Here is a tiny trained network, its code and every weight. The questions are about switching its units off for an input and a class, where a switched-off unit gives its printed mean instead of its output.

import numpy as np


def w(rows, s, z=0):
    codes = np.array(rows[::2]) - 128.0
    scale = np.full(codes.shape[1], s)
    scale[-1] = z or s
    return codes * scale


def f(y):
    return y / 2 * (1 + np.tanh(0.7978845608 * (y + 0.044715 * y**3)))


def log_softmax(a):
    a = a - a.max(-1, keepdims=True)
    return a - np.log(np.exp(a).sum(-1, keepdims=True))


def net(x, mask):
    res = np.array(x, float).reshape(1, 5) / 4 @ E
    y = f(res @ A[0][:, :-1].T + A[0][:, -1])
    res = res + np.where(mask, y, B[0][:, -1]) @ B[0][:, :-1]
    return log_softmax(res[-1] @ U[:, :-1].T + U[:, -1])


A, B = {}, {}
E = w([
[44,193,120,131],'x0',
[179,201,40,189],'x1',
[135,190,155,70],'x2',
[125,142,72,200],'x3',
[180,251,102,136],'x4',
],0.012)
A[0] = w([
[240,197,99,153,150],'neuron 1',
[78,108,249,53,168],'neuron 2',
[71,193,43,203,244],'neuron 3',
[37,165,70,199,146],'neuron 4',
[244,206,59,124,190],'neuron 5',
[168,68,187,177,106],'neuron 6',
[84,169,129,114,10],'neuron 7',
[122,169,156,150,55],'neuron 8',
[252,185,97,106,196],'neuron 9',
[165,147,109,111,76],'neuron 10',
[205,31,103,112,254],'neuron 11',
],0.011,0.0027)
B[0] = w([
[148,200,128,178,233],'neuron 1',
[133,130,224,53,241],'neuron 2',
[29,140,78,105,232],'neuron 3',
[85,106,74,101,194],'neuron 4',
[169,245,134,189,253],'neuron 5',
[167,71,131,150,174],'neuron 6',
[119,100,107,143,142],'neuron 7',
[130,131,110,138,139],'neuron 8',
[161,169,182,210,227],'neuron 9',
[120,158,148,135,148],'neuron 10',
[176,94,119,190,208],'neuron 11',
],0.012,0.015)
U = w([
[163,12,132,170,122],'0',
[114,119,224,6,255],'1',
[125,213,110,168,10],'2',
[34,128,25,86,135],'3',
],0.012,0.00085)

Each question gives the input, the list of numbers given to net, and the class t.
The units are the neurons (one row each of A and B). Each row of codes is followed by its name. A weight is (code - 128) times the scale printed after its matrix; where a second scale follows, it is the last column's (A, B and U).
mask holds one flag per neuron, in row order. A switched-off neuron (its flag False) gives its mean, the last column of its row in B, instead of its output. The means were averaged over made-up inputs and are rounded, as every weight is.
A unit's drop is (log p(t) with every unit on - log p(t) with that unit switched off) / (log p(t) with every unit on - log p(t) with every unit switched off).
The circuit of an input: a set's keep is (log p(t) with only the set's units on - log p(t) with every unit switched off) / (log p(t) with every unit on - log p(t) with every unit switched off). Starting from all 11 units, units are removed one at a time, each time the one whose removal leaves the highest keep (on an exact tie, the one counted first), for as long as the keep stays at least 0.8.
units of the circuit, in order: the units of the circuit, biggest drop first
k most important neurons: the k neurons with the biggest drops, biggest first
drop when u is switched off: that unit's drop, to one decimal
input [2,-5,1,6,-7], class 1: units of the circuit, in order	(neuron 2)
input [-7,7,3,-7,-5], class 0: units of the circuit, in order	(neuron 11; neuron 3)
input [5,7,3,3,-3], class 3: 2 most important neurons	(neuron 3; neuron 4)
input [1,-6,-4,1,-6], class 1: 2 most important neurons	(neuron 2; neuron 9)
input [-6,-1,0,-6,-6], class 0: 2 most important neurons	(neuron 11; neuron 6)
input [-4,-5,2,4,3], class 1: 2 most important neurons	(neuron 5; neuron 1)
input [-2,4,-4,0,-2], class 0: 2 most important neurons	(neuron 5; neuron 1)
input [7,-7,0,3,5], class 3: drop when neuron 4 is switched off	0.1
input [4,-3,-7,7,4], class 3: drop when neuron 9 is switched off	0.0
input [-6,-4,0,7,2], class 0: drop when neuron 5 is switched off	0.1
